Below are the code and all the weights of a small trained network. Each question names an input and a target symbol and asks about switching units off, where a switched-off unit gives its printed mean instead of its output.

import numpy as np


def w(rows, s, z=0):
    codes = np.array(rows[::2]) - 128.0
    scale = np.full(codes.shape[1], s)
    scale[-1] = z or s
    return codes * scale


def norm(h):
    return h / np.sqrt((h * h).mean(-1, keepdims=True) + 1e-5)


def f(y):
    return y / 2 * (1 + np.tanh(0.7978845608 * (y + 0.044715 * y**3)))


def softmax(a):
    e = np.exp(a - a.max(-1, keepdims=True))
    return e / e.sum(-1, keepdims=True)


def log_softmax(a):
    a = a - a.max(-1, keepdims=True)
    return a - np.log(np.exp(a).sum(-1, keepdims=True))


def net(x, mask):
    ids = ['ΘΞΨΩαεζηλμπστφ'.index(c) for c in x.split()]
    T = len(ids)
    res = E[ids] + P[:T]
    r = norm(res)
    for j in range(3):
        rows = slice(4 * j, 4 * j + 4)
        q, k, v = (r @ M[0][rows].T for M in (Q, K, V))
        z = softmax(np.where(np.tri(T) > 0, q @ k.T / 4**0.5, -1e9)) @ v
        o = O[0][rows]
        res = res + np.where(mask[j], z, o[:, -1]) @ o[:, :-1]
    y = f(norm(res) @ A[0][:, :-1].T + A[0][:, -1])
    res = res + np.where(mask[3:7], y, B[0][:, -1]) @ B[0][:, :-1]
    return log_softmax(norm(res)[-1] @ U[:, :-1].T + U[:, -1])


Q, K, V, O, A, B = {}, {}, {}, {}, {}, {}
E = w([
[159,99,140],'Θ',
[87,142,150],'Ξ',
[76,160,61],'Ψ',
[76,137,152],'Ω',
[151,111,133],'α',
[150,112,129],'ε',
[193,172,185],'ζ',
[210,163,140],'η',
[248,131,57],'λ',
[137,105,180],'μ',
[115,127,58],'π',
[217,147,113],'σ',
[176,139,117],'τ',
[120,120,63],'φ',
],0.013)
P = w([
[98,71,144],'0',
[99,157,190],'1',
[126,74,87],'2',
[111,199,162],'3',
[135,73,91],'4',
[121,212,171],'5',
[133,77,104],'6',
[112,226,149],'7',
[124,77,124],'8',
[119,216,165],'9',
[120,79,128],'10',
[171,254,114],'11',
[128,86,143],'12',
],0.0062)
Q[0] = w([
[123,147,76],'H0',
[170,118,100],'H0',
[53,158,228],'H0',
[136,145,109],'H0',
[135,86,142],'H1',
[39,106,208],'H1',
[113,34,152],'H1',
[142,15,100],'H1',
[1,102,104],'H2',
[197,29,80],'H2',
[120,40,73],'H2',
[81,122,50],'H2',
],0.0088)
K[0] = w([
[114,48,224],'H0',
[245,144,133],'H0',
[103,103,38],'H0',
[191,37,153],'H0',
[158,108,23],'H1',
[161,188,78],'H1',
[217,120,100],'H1',
[254,41,150],'H1',
[117,42,226],'H2',
[225,72,111],'H2',
[149,61,98],'H2',
[175,73,161],'H2',
],0.0082)
V[0] = w([
[50,166,100],'H0',
[85,76,67],'H0',
[162,236,118],'H0',
[52,149,160],'H0',
[36,1,120],'H1',
[133,160,63],'H1',
[67,122,80],'H1',
[32,241,124],'H1',
[138,148,102],'H2',
[66,207,58],'H2',
[196,147,56],'H2',
[34,135,70],'H2',
],0.007)
O[0] = w([
[127,4,157,21],'H0',
[179,103,45,85],'H0',
[79,90,158,116],'H0',
[172,83,230,49],'H0',
[62,173,151,156],'H1',
[86,107,166,103],'H1',
[129,197,104,92],'H1',
[253,148,108,3],'H1',
[96,166,117,131],'H2',
[79,168,3,50],'H2',
[49,191,202,184],'H2',
[61,110,49,53],'H2',
],0.0047,0.0029)
A[0] = w([
[205,190,115,34],'N0',
[217,189,253,86],'N1',
[149,190,119,105],'N2',
[162,68,199,253],'N3',
],0.005,0.0026)
B[0] = w([
[142,2,172,150],'N0',
[86,197,120,243],'N1',
[191,195,232,164],'N2',
[173,99,59,253],'N3',
],0.0067,0.0021)
U = w([
[143,88,179,167],'Θ',
[198,77,99,88],'Ξ',
[81,168,70,2],'Ψ',
[168,64,82,179],'Ω',
[99,134,168,140],'α',
[49,126,167,182],'ε',
[154,146,168,73],'ζ',
[167,188,171,183],'η',
[247,99,83,103],'λ',
[174,95,160,106],'μ',
[85,151,48,247],'π',
[157,158,169,60],'σ',
[91,192,171,80],'τ',
[91,129,88,66],'φ',
],0.012,0.004)

Each question gives the input, a string of symbols that net reads in full, and the target symbol t.
The units are the heads (4 rows each of Q, K, V and O) and the neurons (one row each of A and B). Each row of codes is followed by its name. A weight is (code - 128) times the scale printed after its matrix; where a second scale follows, it is the last column's (O, A, B and U).
mask holds one flag per unit, heads first, then neurons. A switched-off unit (its flag False) gives its mean, the last column of its rows in O or B, instead of its output. The means were averaged over made-up inputs and are rounded, as every weight is.
A unit's drop is (log p(t) with every unit on - log p(t) with that unit switched off) / (log p(t) with every unit on - log p(t) with every unit switched off).
The circuit of an input: a set's keep is (log p(t) with only the set's units on - log p(t) with every unit switched off) / (log p(t) with every unit on - log p(t) with every unit switched off). Starting from all 7 units, units are removed one at a time, each time the one whose removal leaves the highest keep (on an exact tie, the one counted first), for as long as the keep stays at least 0.8.
circuit, biggest first: the units of the circuit, biggest drop first
k most important neurons: the k neurons with the biggest drops, biggest first
which heads matter: for each layer, one digit per head in row order, 1 if its drop is at least 0.15 and else 0, layers parted by /
drop when u is switched off: that unit's drop, to one decimal
input α ε ε μ φ ε Θ ε η Ω, target η: circuit, biggest first	H1, H2
input Θ π Ψ μ, target π: circuit, biggest first	H2
input Θ Θ Ω Ω ε α, target λ: which heads matter	001
input α Ω ε ε, target λ: circuit, biggest first	H2, N0
input π π μ Ω, target π: which heads matter	101
input Ω α μ ε α φ, target η: which heads matter	001
input α ε ε ε α, target ε: which heads matter	010
input Ξ ε Ψ π Ω μ, target π: which heads matter	111
input π Ω Θ α, target λ: which heads matter	101
input ε Ξ ε Ω ε Θ, target λ: which heads matter	001
input π Ω Ξ Ξ, target λ: which heads matter	111
input Ψ Θ η Ω φ ε, target λ: circuit, biggest first	H1, H2, H0
input ε α ε Ψ α, target ε: drop when H1 is switched off	1.4
input π π Ω α, target π: drop when H2 is switched off	1.1
input ζ ε π π α ζ μ ε π φ, target η: drop when N2 is switched off	0.1
input Ω ε Ω Ω, target η: most important neuron	N1
